Below are the code and all the weights of a small trained network. Each question names an input and a class and asks about switching units off, where a switched-off unit gives its printed mean instead of its output.

import numpy as np


def w(rows, s, z=0):
    codes = np.array(rows[::2]) - 128.0
    scale = np.full(codes.shape[1], s)
    scale[-1] = z or s
    return codes * scale


def f(y):
    return np.maximum(y, 0)


def log_softmax(a):
    a = a - a.max(-1, keepdims=True)
    return a - np.log(np.exp(a).sum(-1, keepdims=True))


def net(x, mask):
    res = np.array(x, float).reshape(1, 5) / 4 @ E
    y = f(res @ A[0][:, :-1].T + A[0][:, -1])
    res = res + np.where(mask, y, B[0][:, -1]) @ B[0][:, :-1]
    return log_softmax(res[-1] @ U[:, :-1].T + U[:, -1])


A, B = {}, {}
E = w([
[188,166,120,130,124,111,48,74,125,113,199],'x0',
[123,62,109,131,84,213,158,131,124,187,71],'x1',
[141,144,181,188,205,56,99,245,178,211,116],'x2',
[105,104,109,39,177,137,138,144,28,155,120],'x3',
[205,42,181,109,151,112,91,113,134,143,189],'x4',
],0.012)
A[0] = w([
[118,253,107,203,116,119,119,135,203,160,102,109],'n0',
[47,156,96,149,113,162,153,161,78,125,97,154],'n1',
[137,217,131,204,144,37,62,208,192,197,137,153],'n2',
[45,208,99,128,137,121,175,170,70,119,85,237],'n3',
[144,5,114,152,81,247,151,117,143,169,94,182],'n4',
[198,199,104,154,160,66,8,155,82,179,203,249],'n5',
[92,157,89,232,41,213,144,122,210,128,89,169],'n6',
[206,98,159,164,105,72,52,65,206,68,226,218],'n7',
[166,98,133,154,173,113,87,214,119,225,120,163],'n8',
],0.011,0.0021)
B[0] = w([
[111,94,148,150,116,141,128,133,120,12,150,199],'n0',
[102,141,165,110,63,96,102,68,192,136,143,183],'n1',
[206,154,81,176,251,133,137,254,49,85,158,251],'n2',
[101,220,123,116,116,129,125,157,196,205,78,199],'n3',
[143,22,198,111,87,214,81,21,105,213,137,202],'n4',
[181,191,221,139,166,221,132,68,181,172,72,228],'n5',
[126,219,221,107,128,160,140,51,143,21,95,210],'n6',
[230,115,89,90,178,26,172,43,153,121,136,235],'n7',
[30,99,51,124,50,103,120,173,108,142,143,213],'n8',
],0.012,0.025)
U = w([
[137,2,104,128,103,132,112,121,66,167,192,252],'0',
[106,154,152,195,169,208,86,215,88,153,116,136],'1',
[57,122,157,146,72,145,133,117,153,46,124,45],'2',
[155,134,172,104,120,142,121,70,204,167,107,91],'3',
[206,137,124,168,182,80,186,128,150,39,165,133],'4',
[24,144,76,107,82,78,126,162,186,179,114,131],'5',
],0.0095,0.0022)

Each question gives the input, the list of numbers given to net, and the class t.
The units are the neurons (one row each of A and B). Each row of codes is followed by its name. A weight is (code - 128) times the scale printed after its matrix; where a second scale follows, it is the last column's (A, B and U).
mask holds one flag per neuron, in row order. A switched-off neuron (its flag False) gives its mean, the last column of its row in B, instead of its output. The means were averaged over made-up inputs and are rounded, as every weight is.
A unit's drop is (log p(t) with every unit on - log p(t) with that unit switched off) / (log p(t) with every unit on - log p(t) with every unit switched off).
The circuit of an input: a set's keep is (log p(t) with only the set's units on - log p(t) with every unit switched off) / (log p(t) with every unit on - log p(t) with every unit switched off). Starting from all 9 units, units are removed one at a time, each time the one whose removal leaves the highest keep (on an exact tie, the one counted first), for as long as the keep stays at least 0.8.
circuit, biggest first: the units of the circuit, biggest drop first
most important unit: the unit with the biggest drop
k most important neurons: the k neurons with the biggest drops, biggest first
drop of u: that unit's drop, to one decimal
input [-5,5,7,4,0], class 5: most important unit	n8
input [-3,4,-3,-5,-5], class 2: 2 most important neurons	[n5; n7]
input [-6,3,6,-4,-4], class 1: 3 most important neurons	[n2; n7; n3]
input [4,5,5,5,2], class 1: 2 most important neurons	[n7; n5]
input [-1,-2,-4,5,4], class 0: circuit, biggest first	[n5; n6]
input [3,5,4,3,-8], class 5: circuit, biggest first	[n3; n5]
input [3,-7,-6,7,2], class 3: 2 most important neurons	[n2; n0]
input [3,8,-1,2,1], class 0: 2 most important neurons	[n5; n3]
input [4,3,-8,8,-1], class 0: 2 most important neurons	[n5; n6]
input [-2,-7,0,0,-7], class 1: 3 most important neurons	[n7; n3; n8]
input [-5,4,3,2,-3], class 5: circuit, biggest first	[n5; n3]
input [2,0,0,2,6], class 3: 2 most important neurons	[n2; n0]
input [6,-6,-4,6,2], class 3: 3 most important neurons	[n2; n5; n0]
input [0,2,-6,-3,-7], class 2: 3 most important neurons	[n5; n7; n6]
input [-2,1,2,1,4], class 0: most important neuron	[n3]
input [-3,-2,-5,2,-3], class 5: 2 most important neurons	[n5; n7]
input [-2,7,-6,-8,-5], class 2: 4 most important neurons	[n6; n5; n7; n0]
input [5,6,7,-4,-6], class 1: 3 most important neurons	[n7; n2; n8]
input [-5,0,2,-6,-7], class 2: 3 most important neurons	[n7; n6; n1]
input [2,4,2,1,8], class 0: most important unit	n6
input [3,5,-8,8,2], class 0: drop of n5	0.1
input [-7,-2,6,4,7], class 1: drop of n7	0.6
input [4,-5,-1,5,-5], class 3: drop of n2	1.5
input [1,3,6,-1,3], class 1: drop of n8	0.1
